[[124 147 143]
 [127 145 147]
 [124 130 126]
 [127 155 150]
 [130 133 129]]
=>
[[124 147]
 [127 145]
 [124 130]]

[[152 128 128 122 128]
 [124 111 108 132 123]
 [134 130 114 133 122]]
=>
[[152 128]
 [124 111]
 [134 130]]

[[143 114 132 127 120]
 [127 119 104 111 134]
 [118 154 138 140 127]]
=>
[[143 114]
 [127 119]
 [118 154]]

[[119 132 131 131 129]
 [113 129 128 127 124]
 [105 123 123 128 127]
 [119 123 121 131 135]
 [135 124 124 131 133]]
=>
[[119 132]
 [113 129]
 [105 123]]

[[155 147 130]
 [118 126 129]
 [145 116 119]
 [131 115 108]]
=>
[[155 147]
 [118 126]
 [145 116]]

[[113 115]
 [155 136]
 [125 129]
 [129 135]]
=>
[[113 115]
 [155 136]
 [125 129]]
---
[[139 103 147 144 121 141 148 135 143 107 137]
 [129 102 133 129 104 142 137 117 125 135 122]]
=>
[[122 135 125 117 137 142 104 129 133 102 129]
 [137 107 143 135 148 141 121 144 147 103 139]]

[[122 122 124 125 126 119 122 129 153 125 118 132 126]
 [123 123 125 127 128 118 122 128 152 127 119 132 128]]
=>
[[128 132 119 127 152 128 122 118 128 127 125 123 123]
 [126 132 118 125 153 129 122 119 126 125 124 122 122]]

[[125 153 123 141 134 126 121 136 127 150 128 127 130 157 140]
 [107 111 119 113 106 109 117 116 113 110 118 126 106 116 118]
 [132 152 126 142 137 130 126 138 129 150 133 127 132 155 141]
 [126 153 127 142 134 126 125 139 129 150 132 131 131 155 141]
 [154 135 138 137 156 150 141 137 149 138 136 132 154 133 133]
 [127 103 130 114 118 128 132 117 126 104 125 128 124 102 116]]
=>
[[116 102 124 128 125 104 126 117 132 128 118 114 130 103 127]
 [133 133 154 132 136 138 149 137 141 150 156 137 138 135 154]
 [141 155 131 131 132 150 129 139 125 126 134 142 127 153 126]
 [141 155 132 127 133 150 129 138 126 130 137 142 126 152 132]
 [118 116 106 126 118 110 113 116 117 109 106 113 119 111 107]
 [140 157 130 127 128 150 127 136 121 126 134 141 123 153 125]]

[[121 127 126 125 121]
 [127 129 129 128 126]
 [149 118 126 135 141]
 [102 131 122 110 110]
 [106 131 125 118 111]
 [107 131 126 120 111]]
=>
[[111 120 126 131 107]
 [111 118 125 131 106]
 [110 110 122 131 102]
 [141 135 126 118 149]
 [126 128 129 129 127]
 [121 125 126 127 121]]

[[125 132 138 138 125 126]
 [139 130 125 125 106 133]
 [133 132 135 136 104 127]
 [129 119 119 118 102 121]
 [135 135 137 137 104 129]
 [120 119 124 124 124 119]
 [127 134 139 139 126 128]
 [121 136 144 145 139 126]
 [124 138 145 146 140 128]
 [126 118 116 115 127 125]
 [129 121 117 116 128 128]
 [128 140 144 145 139 131]]
=>
[[131 139 145 144 140 128]
 [128 128 116 117 121 129]
 [125 127 115 116 118 126]
 [128 140 146 145 138 124]
 [126 139 145 144 136 121]
 [128 126 139 139 134 127]
 [119 124 124 124 119 120]
 [129 104 137 137 135 135]
 [121 102 118 119 119 129]
 [127 104 136 135 132 133]
 [133 106 125 125 130 139]
 [126 125 138 138 132 125]]

[[125 125 131 127 117 130]
 [107 117 132 117 146 130]
 [124 127 126 129 125 129]
 [128 126 131 127 129 127]
 [105 114 130 116 147 130]]
=>
[[130 147 116 130 114 105]
 [127 129 127 131 126 128]
 [129 125 129 126 127 124]
 [130 146 117 132 117 107]
 [130 117 127 131 125 125]]

[[134 126 127 107 128 128 127 137 112 127 148 144 143 103 127 116]
 [128 125 110 128 132 127 108 127 127 107 126 127 127 126 129 127]
 [128 128 128 127 128 128 128 128 127 128 129 129 129 127 128 127]
 [128 128 128 128 128 128 128 128 128 128 128 128 128 128 128 128]]
=>
[[128 128 128 128 128 128 128 128 128 128 128 128 128 128 128 128]
 [127 128 127 129 129 129 128 127 128 128 128 128 127 128 128 128]
 [127 129 126 127 127 126 107 127 127 108 127 132 128 110 125 128]
 [116 127 103 143 144 148 127 112 137 127 128 128 107 127 126 134]]

[[106 122 128 129]
 [119 145 127 128]
 [114 141 127 129]
 [114 119 127 129]
 [129 141 129 129]
 [121 145 127 129]
 [155 133 129 129]]
=>
[[129 129 133 155]
 [129 127 145 121]
 [129 129 141 129]
 [129 127 119 114]
 [129 127 141 114]
 [128 127 145 119]
 [129 128 122 106]]

[[137 114 139 135 109]
 [120 138 121 125 140]
 [127 132 123 124 137]
 [124 128 130 127 128]
 [143 115 143 138 106]
 [130 130 128 121 123]
 [127 124 129 131 125]
 [136 115 139 136 108]
 [126 131 139 157 140]
 [127 131 127 127 133]
 [127 126 128 125 128]
 [140 114 140 139 108]]
=>
[[108 139 140 114 140]
 [128 125 128 126 127]
 [133 127 127 131 127]
 [140 157 139 131 126]
 [108 136 139 115 136]
 [125 131 129 124 127]
 [123 121 128 130 130]
 [106 138 143 115 143]
 [128 127 130 128 124]
 [137 124 123 132 127]
 [140 125 121 138 120]
 [109 135 139 114 137]]
---
[[136 122 127 137 139 115 128 122 126 131 130]
 [136 121 126 123 129 125 131 123 128 111 124]
 [132 128 140 123 122 130 132 124 140 126 133]
 [117 140 127 133 122 139 120 129 132 121 136]
 [140 130 136 117 122 126 133 130 139 120 135]
 [119 138 129 134 124 134 136 133 131 120 141]
 [122 121 133 135 134 137 130 106 136 132 123]]
=>
[[131 130 136 122 127 137 139 115 128 122 126]
 [111 124 136 121 126 123 129 125 131 123 128]
 [126 133 132 128 140 123 122 130 132 124 140]
 [121 136 117 140 127 133 122 139 120 129 132]
 [120 135 140 130 136 117 122 126 133 130 139]
 [120 141 119 138 129 134 124 134 136 133 131]
 [132 123 122 121 133 135 134 137 130 106 136]]

[[139 132 135 137 134 139 135 137 127 124 140]
 [120 118 109 120 107 110 111 121 122 126 122]]
=>
[[124 140 139 132 135 137 134 139 135 137 127]
 [126 122 120 118 109 120 107 110 111 121 122]]

[[121 100 130 140 128 125 128]
 [131 137 135  99 134 121 129]
 [ 99 144 131 123 128 127 130]
 [125 123 141 130 127 146 127]]
=>
[[125 128 121 100 130 140 128]
 [121 129 131 137 135  99 134]
 [127 130  99 144 131 123 128]
 [146 127 125 123 141 130 127]]

[[139 114 133]
 [110 143 129]
 [123 149 108]
 [114 120 156]
 [106 144 138]
 [114 147 127]
 [105 149 133]
 [112 145 128]
 [139 114 132]
 [119 145 119]
 [141 113 131]]
=>
[[114 133 139]
 [143 129 110]
 [149 108 123]
 [120 156 114]
 [144 138 106]
 [147 127 114]
 [149 133 105]
 [145 128 112]
 [114 132 139]
 [145 119 119]
 [113 131 141]]

[[140 128 113]
 [143 138 117]
 [134 125 117]
 [121 118 127]
 [135 123 117]
 [140 122 115]
 [138 148 133]
 [135 151 130]
 [141 131 115]
 [140 151 132]
 [118 128 133]]
=>
[[128 113 140]
 [138 117 143]
 [125 117 134]
 [118 127 121]
 [123 117 135]
 [122 115 140]
 [148 133 138]
 [151 130 135]
 [131 115 141]
 [151 132 140]
 [128 133 118]]

[[126 131 126 123 114 119 119 120 127]
 [126 130 128 122 116 119 118 117 129]
 [133 129 131 136 151 137 141 147 124]
 [127 126 130 125 130 127 129 129 127]
 [129 132 130 131 140 131 134 137 128]
 [130 131 133 128 131 129 130 132 125]
 [129 128 125 128 128 126 130 128 127]]
=>
[[120 127 126 131 126 123 114 119 119]
 [117 129 126 130 128 122 116 119 118]
 [147 124 133 129 131 136 151 137 141]
 [129 127 127 126 130 125 130 127 129]
 [137 128 129 132 130 131 140 131 134]
 [132 125 130 131 133 128 131 129 130]
 [128 127 129 128 125 128 128 126 130]]

[[121 141 103 131 121 143 117 112 148  98 108 107]
 [129 111 142 118 130 110 138 143 103 155 144 138]
 [140 144 122 139 141 143 129 114 147 113 125 135]
 [130 111 147 119 131 110 136 142 105 151 144 141]]
=>
[[108 107 121 141 103 131 121 143 117 112 148  98]
 [144 138 129 111 142 118 130 110 138 143 103 155]
 [125 135 140 144 122 139 141 143 129 114 147 113]
 [144 141 130 111 147 119 131 110 136 142 105 151]]

[[122 112 126 136 120 134 131 127 132 127 121 125 133 135 134]
 [113 120 115 140 119 137 135 133 139 127 123 115 130 145 139]
 [112 118 117 142 115 141 132 129 143 131 122 113 132 151 143]
 [118 112 123 137 117 138 134 128 134 127 122 120 134 139 139]]
=>
[[135 134 122 112 126 136 120 134 131 127 132 127 121 125 133]
 [145 139 113 120 115 140 119 137 135 133 139 127 123 115 130]
 [151 143 112 118 117 142 115 141 132 129 143 131 122 113 132]
 [139 139 118 112 123 137 117 138 134 128 134 127 122 120 134]]
